Here is a tiny trained network, its code and every weight. The questions are about switching its units off for an input and a class, where a switched-off unit gives its printed mean instead of its output.

import numpy as np


def w(rows, s, z=0):
    codes = np.array(rows[::2]) - 128.0
    scale = np.full(codes.shape[1], s)
    scale[-1] = z or s
    return codes * scale


def f(y):
    return y / 2 * (1 + np.tanh(0.7978845608 * (y + 0.044715 * y**3)))


def log_softmax(a):
    a = a - a.max(-1, keepdims=True)
    return a - np.log(np.exp(a).sum(-1, keepdims=True))


def net(x, mask):
    res = np.array(x, float).reshape(1, 6) / 4 @ E
    y = f(res @ A[0][:, :-1].T + A[0][:, -1])
    res = res + np.where(mask, y, B[0][:, -1]) @ B[0][:, :-1]
    return log_softmax(res[-1] @ U[:, :-1].T + U[:, -1])


A, B = {}, {}
E = w([
[21,47,78,113,241,120,189,39,254],'x0',
[57,174,254,48,160,22,11,49,107],'x1',
[125,125,121,107,125,111,106,169,136],'x2',
[131,179,33,198,79,53,91,85,182],'x3',
[154,121,77,78,160,131,160,99,101],'x4',
[134,126,108,108,142,121,143,125,115],'x5',
],0.0093)
A[0] = w([
[229,100,144,117,98,198,165,186,130,184],'N0',
[78,92,134,70,181,79,86,98,245,135],'N1',
[227,170,147,159,114,138,165,185,66,253],'N2',
[56,20,129,116,120,174,140,138,138,177],'N3',
[205,117,47,174,57,115,131,170,112,201],'N4',
[129,158,74,95,172,70,75,61,115,250],'N5',
[123,143,80,179,140,199,148,165,228,233],'N6',
[115,66,104,130,134,153,167,152,182,208],'N7',
[184,175,126,141,52,51,122,91,91,214],'N8',
[137,216,173,52,131,165,73,142,69,243],'N9',
[123,191,80,171,152,63,115,61,210,139],'N10',
[117,195,49,132,123,110,118,111,190,164],'N11',
],0.011,0.0039)
B[0] = w([
[107,150,167,143,167,246,181,159,174,219],'N0',
[70,107,171,157,119,210,189,114,171,251],'N1',
[91,175,181,178,102,167,64,195,14,227],'N2',
[80,116,96,113,170,108,238,66,160,207],'N3',
[105,210,54,199,111,150,104,149,45,230],'N4',
[99,95,168,129,41,149,99,178,180,210],'N5',
[178,116,59,146,170,76,217,94,106,239],'N6',
[174,154,52,118,157,53,213,109,147,217],'N7',
[145,212,135,81,38,51,22,163,148,209],'N8',
[167,110,254,64,145,123,115,107,110,234],'N9',
[93,174,166,185,5,162,164,209,121,224],'N10',
[221,185,139,206,72,71,169,175,123,197],'N11',
],0.0088,0.015)
U = w([
[118,138,182,136,105,237,178,236,109,254],'0',
[176,159,50,174,119,128,41,186,56,33],'1',
[218,83,250,53,158,114,59,114,68,128],'2',
[140,163,135,60,75,17,2,146,141,72],'3',
[161,83,97,61,208,139,215,122,124,209],'4',
[196,143,103,135,100,52,197,182,149,37],'5',
[20,31,171,70,159,207,134,42,148,11],'6',
],0.0092,0.0039)

Each question gives the input, the list of numbers given to net, and the class t.
The units are the neurons (one row each of A and B). Each row of codes is followed by its name. A weight is (code - 128) times the scale printed after its matrix; where a second scale follows, it is the last column's (A, B and U).
mask holds one flag per neuron, in row order. A switched-off neuron (its flag False) gives its mean, the last column of its row in B, instead of its output. The means were averaged over made-up inputs and are rounded, as every weight is.
A unit's drop is (log p(t) with every unit on - log p(t) with that unit switched off) / (log p(t) with every unit on - log p(t) with every unit switched off).
The circuit of an input: a set's keep is (log p(t) with only the set's units on - log p(t) with every unit switched off) / (log p(t) with every unit on - log p(t) with every unit switched off). Starting from all 12 units, units are removed one at a time, each time the one whose removal leaves the highest keep (on an exact tie, the one counted first), for as long as the keep stays at least 0.8.
units of the circuit, in order: the units of the circuit, biggest drop first
top k neurons: the k neurons with the biggest drops, biggest first
drop when u is switched off: that unit's drop, to one decimal
input [5,8,2,4,0,7], class 0: units of the circuit, in order	N10
input [1,-8,0,0,-7,-6], class 4: units of the circuit, in order	N6; N10
input [0,7,6,0,5,-4], class 2: top 3 neurons	N9; N3; N0
input [7,-6,-1,0,8,-8], class 4: top 2 neurons	N3; N8
input [1,-8,6,6,-2,5], class 5: top 2 neurons	N6; N7
input [8,1,8,-3,8,1], class 6: top 2 neurons	N1; N5
input [-8,-3,-2,3,-3,-5], class 1: top 2 neurons	N4; N8
input [6,4,-2,0,-2,-4], class 6: top 2 neurons	N2; N4
input [4,1,-8,-8,-1,3], class 6: top 2 neurons	N6; N11
input [-7,1,-5,1,7,-5], class 3: top 3 neurons	N8; N9; N1
input [-7,-6,-1,1,7,6], class 1: top 2 neurons	N4; N1
input [7,2,6,6,4,7], class 0: top 2 neurons	N1; N10
input [-8,-1,2,1,-2,-7], class 1: top 2 neurons	N8; N4
input [2,-7,4,6,5,-2], class 5: units of the circuit, in order	N6
input [7,-1,-7,0,-3,1], class 4: top 3 neurons	N8; N3; N1
input [-8,1,-2,7,5,5], class 3: top 2 neurons	N8; N9
input [2,-8,-4,-6,-7,-4], class 4: drop when N6 is switched off	0.1
input [-8,3,8,6,1,-7], class 3: drop when N8 is switched off	0.3
input [-1,1,-7,-8,6,2], class 2: drop when N1 is switched off	0.3
input [-1,-7,7,7,-2,1], class 1: units of the circuit, in order	N4
